[128 = 0]

[138 125 126 130 122 160 128 111 141 141 200 162 129 154 205 131 120 128
  57 136 156 136 123 146 141 152 123 127 135 132 143 149 129 126 136 143
 167 130 138  95 129 149 144 130 136 126 126 134 139 120 133 134 125 129
 115 128 122 181 100 110 139 117 126 161 114 115 140 160 134 103 126 105
 125 109 159 147 121 125 135 117 127 144  88 173 128 107 146 119 117 133
 143 130 131 140 167 121 112 145 132 153 140 154 152 122 163 107 127 131
  87  64  82 120 146 115 109 135 114 139 142 147 125 149 127 133 125 113
 145 125 135 102 168 138 129 126 136 129 175 120 121 133 134 134 123 115
  27 136 144 116 129 128 181 133 123 140  48 127 127 117 115 140 123 141
 132 126 147 107 124 138 162 142 129 126 132 133 133 124 140 142 114 146
 121 128 123 114 169 137 184 102 103 124 129 189 102]	zp
[134 147 170 126  88 109 138 102 136 175 122 117 139 146  51 102 118 126
  66 119  85 113 136 141 136 159 133 131 109 118 122 189 151 144 137 114
 183 111 113 125 140 125 134 116 132 128  99 117 130 120 121 129 113 132
 120 140 124 155 138  94 106 137 131 130 130  86  99 141 124 123 120 157
 136 131 171 130 137 150 101 133 141 123 154 134 102 163 126 136 116 135
 150 127 133 112 155 125 132 121 115 122 122  74 135 118  78 169 128 130
 132 250 123 134 137 120 135 128 132 131 125 133 152 104 120 125 130 132
 125 129  75 133 138 114 142 117 121  89 139 139 131 115 105  31 144 117
 166 131 119 145 123 102 151 131 118 112 118 128 132 137 144 117 146 168
 114 128 126 145 132 132 103 122 137 133 103 143 126 121 144 149  77  84
 131 153 124 142 107 137 119 153 119 135 117 252 111]	Ns
[111 125 127 128 140  94 123 145 107 121   4  81 131  80  54 119 144 117
 240 116  73 123 136 123 113 111 128 128 118 130  98 132 124 140 115 119
 103 141 118 159 132 118  89 109 133 131 118 123 118 136 121 118 120 131
 125 117 131  64 144 153 116 150 134  84 152 182 117  80 112 150 127 157
 110 151 178 104 133 141  97 148 131 125 155  98 117 229 107 134 147 119
 114 117 122 125  96 135 160 109 129  98 132 108 109 116  93 156 136 130
 181 215 144 143  99 147 146 123 152 139 108  93 135 122 127 104 119 141
 114 132 108 168  56  95 157 122 128 110  72 116 134 122  83 116 146 147
 252 123 142 150 124 102  70 132 104 122 199 125 128 130 157 114 159 129
 139 127 111 135 138 121 101 109 123 133 132 129 123 118 111 135 151 105
 141 135 137 136  93 146  47 157 162 138 126   4 145]	fg
[122 126 109 124 140 147 120 135 127 104 148 143 121 125 180 143 129 130
 181 136 202 140 126 130 139 113 117 131 141 136 142 104 118 118 123 133
 113 141 135 117 122 131 132 137 126 127 150 139 130 124 134 134 141 128
 123 120 130 124 114 140 138 117 126 121 121 137 143 125 129 128 126 113
 126 123 113 125 126 117 138 125 124 118 119 141 141  99 126 118 134 131
 119 132 124 138 111 131 129 139 140 128 134 142 130 127 154  97 119 122
 112  62 128 121 127 133 117 120 121 136 130 123 108 149 115 133 137 127
 130 126 168 116 138 137 123 130 131 149 121 115 128 122 140 199 117 145
 130 133 136 130 130 152 128 131 134 134 116 126 118 124 124 129 116 113
 135 135 134 115 130 130 148 131 125 129 133 113 125 127 116 111 156 151
 127 125 129 121 145 125 133 113 129 126 136  45 138]	Ns
[124 128 131 127 144 122 126 141 132 116 101 127 124 122 122 130 132 131
 134 123 114 124 128 124 130 119 123 129 125 125 124 110 124 130 130 122
 123 131 128 148 126 126 131 130 124 133 128 128 124 137 125 130 137 127
 142 126 126 113 143 137 127 137 126 124 136 136 130 118 124 139 132 123
 133 128 104 118 133 122 140 128 129 128 137 106 140 130 119 129 136 128
 124 128 125 124 110 134 125 125 124 112 139 133 123 130 126 131 133 123
 144 132 141 129 123 132 132 128 133 114 125 126 129 125 130 127 127 130
 125 123 122 138 113 127 120 129 132 133 128 131 130 127 124 110 130 121
 149 121 121 131 130 131 101 128 127 131 151 136 142 128 128 123 125 119
 131 131 121 135 128 125 118 127 123 111 136 129 129 130 124 120 143 128
 131 118 129 132 116 122 118 130 131 131 127 104 133]	Ns
[129 134 151 129 111 132 129 116 136 155 134 124 136 142 114 125 122 129
  59 122 121 129 128 129 139 156 125 129 121 127 129 154 139 131 133 129
 177 106 128 108 129 131 134 132 130 133 113 126 138 126 117 130 119 131
 113 143 118 165 121 107 124 136 129 152 126 113 118 142 127 115 131 126
 122 115 158 137 127 138 117 125 130 131  96 143 106 158 141 131 123 129
 122 129 132 123 157 126 126 129 126 138 128 137 148 124 132 150 131 126
 123 149 100 136 135 120 130 129 128 136 133 141 144 126 127 114 119 118
 131 125  99 127 134 129 130 125 128 109 160 131 131 120 117  70 142 114
 107 123 145 127 124  91 159 138 139 131  95 127 128 128 128 114 144 151
 121 126 133 125 126 122 131 122 132 136 127 128 130 117 143 143 104 122
 125 122 126 120 141 134 143 129 118 119 122 202 122]	Ns
[119 134 141 134 118 117 125 133 131 136 132 119 127 130 106 126 132 132
  96 130 128 122 126 119 127 126 137 124 128 121 122 122 129 129 133 126
 134 128 119 145 132 123 131 125 128 128 108 124 126 137 125 136 131 127
 139 133 126 129 147 129 121 133 129 141 139 119 125 128 119 133 124 124
 129 149  88 125 119 129 134 122 127 130 151 101 122 113 131 147 130 127
 131 136 126 121 120 124 134 125 117 120 121 118 129 129 109 143 131 115
 136 157 143 126 133 130 129 132 131 101 126 132 138 111 129 125 127 131
 123 130 114 134 133 131 133 127 125 132 127 143 125 126 138  83 133 119
 148 117 110 127 126 132 113 124 122 126 155 129 133 130 117 125 118 127
 120 131 125 142 126 130 112 126 128 124 133 126 124 130 133 128 122 113
 124 122 130 138 114 118 126 141 129 134 124 194 129]	fg
[121 119 126 125 130 128 123 124 120 106 105 122 125 109 131 131 138 127
 215 126 120 125 132 130 123 110 120 134 130 132 126 128 124 108 120 124
  92 129 122 127 131 126 124 117 127 121 145 108 126 123 130 125 124 124
 129 124 127  92 116 136 133 122 127  92 129 149 133 112 128 138 130 149
 129 148 138 113 128 134 129 120 136 116 148 140 129 138 117 130 128 126
 121 126 125 142 107 135 141 131 138 127 134 104 110 121  97 108 125 123
 127 123 140 135 119 137 130 124 124 143 123 109 105 129 127 140 128 131
 125 134 166 120 122 119 122 127 120 128  99 111 122 127 134 189 118 155
 168 136 139 133 129 131 117 126 131 127 149 125 122 126 146 133 129 115
 146 128 133 128 133 120 130 126 122 127 127 128 127 128 115 121 147 124
 130 138 131 128 122 135  96 137 136 128 139  30 136]	fg
[126 105  96 137 179 135 136 149 121 119 108 103 136  93 163 143 121 130
 109 138 167 139 117 120 131 108 134 114 125 127 135  77 116 107 125 143
 194 138 142 144 130 124 114 145 140 124 122 131 119 150 137 139 137 124
 149 125 129 123 151 151 133 130 128 195 137 167 149 105 127 124 131  96
  92 102  78 127 114 105 142 133 104 159 126  97 140 125 141 124 148 141
 113 138 134 137  92 127 128 122 123 124 125 185 141 132 197 120 133 126
 147  28 112  98 128 130 110 132 144 100 135 153 149 150 127  97 143 109
 121 122 160 142  75 154 114 123 139 155 145 137 145 125 147 137 107 102
  63 105 135 117 123 108  91 131 124 143 161 131 117 128  92 130 115  95
 139 131 146 107 119 125 141 125 131 131 197 120 128 127 121 108 166 144
 122  87 132 116 142 118 164 120 116 116 133  66 130]	zp
[112 107  93 130 170 120 134 145 112 123  67  88 147  96 138 139 126 125
 149 127 136 134 123 127 103 127 124 123 123 131 129 110 123 124 115 146
 184 133 139 128 125 132 107 137 121 126 117 128 121 144 135 131 124 123
 139 129 117 117 142 147 142 134 126 175 132 175 141  95 132 122 135 115
  86 111 138 121 120 124 111 137 111 150 119 122 139 175 136 126 139 143
 119 149 130 114 110 129 136 123 132 124 124 162 135 128 167 123 134 129
 150  55 100 125 122 136 113 125 142 132 120 136 135 156 125  96 126 103
 127 119 159 145  50 133 112 127 138 137 138 113 147 122 127 133 117 121
 102 115 153 130 129  88 103 151 132 139 153 131 121 122 111 125 136 114
 146 122 147 113 128 124 149 127 129 127 185 127 126 122 138 123 161 161
 123 108 129 110 148 132 134 128 139 121 131  13 142]	Ns
[128 125 112 126 146 113 121 144 134 132  52 112 126 113 119 154 109 123
  91 132 144 139 124 123 144 131 139 118 117 117 119 101 120 146 125 133
 154 128 137 154 133 125 113 138 124 129 108 123 120 145 129 134 126 127
 116 131 134 118 146 141 123 148 127 165 140 148 123 108 127 127 125 116
 106 104 120 128 122 112 132 131 112 137  91  91 124 141 133 138 144 125
 125 130 133 119 114 128 119 124 116 116 118 194 135 134 174 157 133 129
 161 131 117 120 126 135 126 123 137 108 127 139 157 140 125  90 130 126
 128 121  76 156  59 140 113 127 136 131 134 144 153 132  80  56 116  99
 119 107 134 127 130 121  74 128 136 124 140 124 136 132 116 114 131 127
 127 124 108 120 120 127 117 126 133 134 152 124 125 135 128 126 153 139
 131  97 132 123 128 120 135 115 132 136 127 104 131]	fg
[127 141 142 128  87 123 125 108 122 136 115 136 123 136  88 102 146 123
 232 117  71 119 136 142 109 130 116 137 134 137 122 198 143 148 128 107
  59 122 116  99 135 127 118  96 140 135 147 124 137  98 119 116 112 126
 112 125 132 107  87 108 120 118 132  32 129 115 111 129 123 138 130 175
 153 167 223 121 136 166 115 140 160 102 157 182 116 173 117 127 112 118
 140 107 122 141 152 129 151 127 144 130 129  54 111 108  47 123 122 131
 104 218 138 139 120 125 144 126 115 169 122  94  89 110 126 158 115 139
 125 131 139 115 161  88 134 124 113  97  87  95 109 122 118 173 150 178
 228 167 148 146 121 127 164 130 132 118 116 109 118 130 177 129 157 154
 128 144 126 133 145 127 130 127 127 124  74 138 127 113 118 146  96  98
 140 179 139 125 120 166  71 152 145 136 126  72 124]	fg
[122 108 124 122 147 134 158 128 106 146 167  92 154 109 113 119 125 133
 153 133 103 114 130 132  94 156 120 119 128 132 130 142 152 109 115 127
 207 140 137 115 128 129 133 128 125 134 120 129 129 132 126 131 129 120
 171 135 127 122 127 118 145 121 126 167 126 146 157 121 123 110 132 119
 112 127 110 116 122 155  93 141 127 143 208 157 131 145 128 123 132 138
 125 124 134 140 127 126 144 107 138 125 131  56 130 124 109 109 138 124
 126  72 120 132 138 138 121 126 135 142 128 141 127 127 127 128 133 107
 124 124 225 123 113 140 126 123 134 120 129 113 133 131 208 184 128 140
 102 117 145 127 134  64 132 150 115 143 180 132 119 121 110 138 124 107
 133 119 186 142 128 124 149 121 132 129 172 123 131 109 130 124 118 113
 128 130 127 110 146 132 137 155 122 126 128 126 134]	fg
[129 138 153 124 103 120 139 113 135 157 167 120 135 145  99 116 121 134
  40 125 122 115 131 124 136 151 137 128 119 120 128 144 137 129 129 127
 173 114 124 125 149 146 144 134 135 132 108 122 129 131 132 136 115 129
 128 133 125 160 141 108 119 132 128 157 127 101 120 154 130 121 124 128
 133 113 110 130 132 142 121 113 129 136 144 117 118 119 140 132 119 127
 134 129 127 118 151 130 120 123 115 130 119 115 136 131 113 150 130 141
 132 173 127 134 145 125 131 129 125 115 130 145 148 114 119 123 119 133
 126 128 106 122 151 133 134 126 126 115 159 148 130 121 139  62 130 108
 113 125 109 125 134 111 138 126 125 126 124 124 135 131 121 118 128 144
 117 120 129 139 124 133 107 127 135 126 124 128 128 124 145 132 102 106
 124 129 120 135 123 116 150 133 114 125 121 252 115]	zp
[124 126 122 129 136 130 125 132 141 120 125 139 123 129 158 138 133 130
 123 132 144 136 134 129 132 126 134 126 133 138 129 113 115 125 125 136
 122 132 130 126 127 125 131 131 123 130 137 130 131 129 134 137 150 129
 121 126 129 135 127 133 135 115 126 138 127 128 130 129 132 128 126 125
 126 127 119 132 126 120 145 120 120 132 111 127 133 111 135 128 121 130
 122 131 128 129 127 132 126 130 131 132 129 156 131 133 152 122 128 131
 125 100 129 120 131 129 128 131 128 122 134 130 127 135 135 131 135 129
 127 131 128 126 136 124 132 128 130 142 139 132 123 132 125 140 122 119
 100 124 125 127 128 138 126 107 130 131 113 115 127 130 120 133 116 124
 129 139 129 119 128 131 134 136 126 129 132 125 120 126 124 122 137 140
 128 123 129 111 136 126 139 116 123 125 130 115 127]	zp
[125 135 145 123 113 125 133 123 124 142 151 148 133 141 105 117 130 127
 137 129 113 122 134 126 127 126 130 132 127 130 122 142 140 125 132 119
 123 123 122 132 129 126 133 119 130 126 132 128 131 124 125 125 126 129
 133 128 130 131 128 118 125 130 128 113 132 112 128 140 126 133 125 141
 140 137 124 127 128 138 120 131 140 121 154 125 119 123 122 101 123 136
 130 119 126 125 131 134 138 127 129 126 131  82 129 130  88 123 112 130
 122 166 145 133 127 142 131 127 127 132 124 130 126 108 136 139 127 138
 127 130 133 123 153 131 132 129 120 114 113 130 119 123 143 130 133 135
 153 148 119 132 140 127 136 126 126 128 140 137 132 128 129 135 126 134
 124 126 132 143 138 123 118 119 128 122 110 125 129 134 130 124 110 109
 125 142 128 140 119 126 119 142 130 127 140 180 124]	zp
[127 122 119 122 133 138 143 120 113 144 121 112 146 121 128 125 125 125
 127 130 119 122 124 136 119 142 122 124 121 127 133 148 137 125 132 133
 191 129 135 108 131 128 117 122 132 128 131 130 128 137 127 134 126 129
 132 132 125 139 121 120 138 127 135 152 124 130 137 128 130 113 133 123
 115 125 164 126 120 142 105 133 129 137 142 158 127 175 133 120 124 132
 130 130 131 137 149 123 142 124 141 136 129 116 142 119 138 133 128 131
 134  95  97 132 132 119 121 120 129 148 121 141 137 140 131 119 126 104
 128 122 164 127 104 135 126 125 134 122 139 115 139 124 141 134 125 131
  99 135 151 115 128  78 148 150 124 137 127 125 130 126 124 128 141 125
 137 124 162 131 131 126 146 128 133 126 154 126 125 113 128 139 120 123
 128 129 130 106 149 144 155 140 120 125 129 101 135]	fg
[129 134 148 129 115 133 118 130 134  99 177 156 109 137 147 131 136 132
 182 123 131 129 126 126 117  99 130 137 140 135 131 121 121 134 125 115
  44 129 119 131 121 128 140 125 123 131 155 129 129 116 127 120 134 122
 134 123 131 103 119 135 123 121 130  75 126 108 125 135 129 146 126 132
 162 153  79 126 134 119 144  89 141 109 152 131 139  73 111 131 128 120
 130 126 122 130 110 134 119 130 132 122 131 100 109 132  88  96 125 125
 103 143 163 134 131 130 136 126 115 127 134 104 100 111 127 157 123 151
 143 136 144 117 189 128 140 136 119 140  94 132 108 135 151 184 125 151
 165 140 119 125 131 181 122 110 128 130 129 128 127 128 139 137 113 117
 142 147 120 141 124 128 116 131 120 124  86 133 165 160 118 117 132 119
 125 145 131 144 110 116 108 130 129 125 132 128 132]	Ns
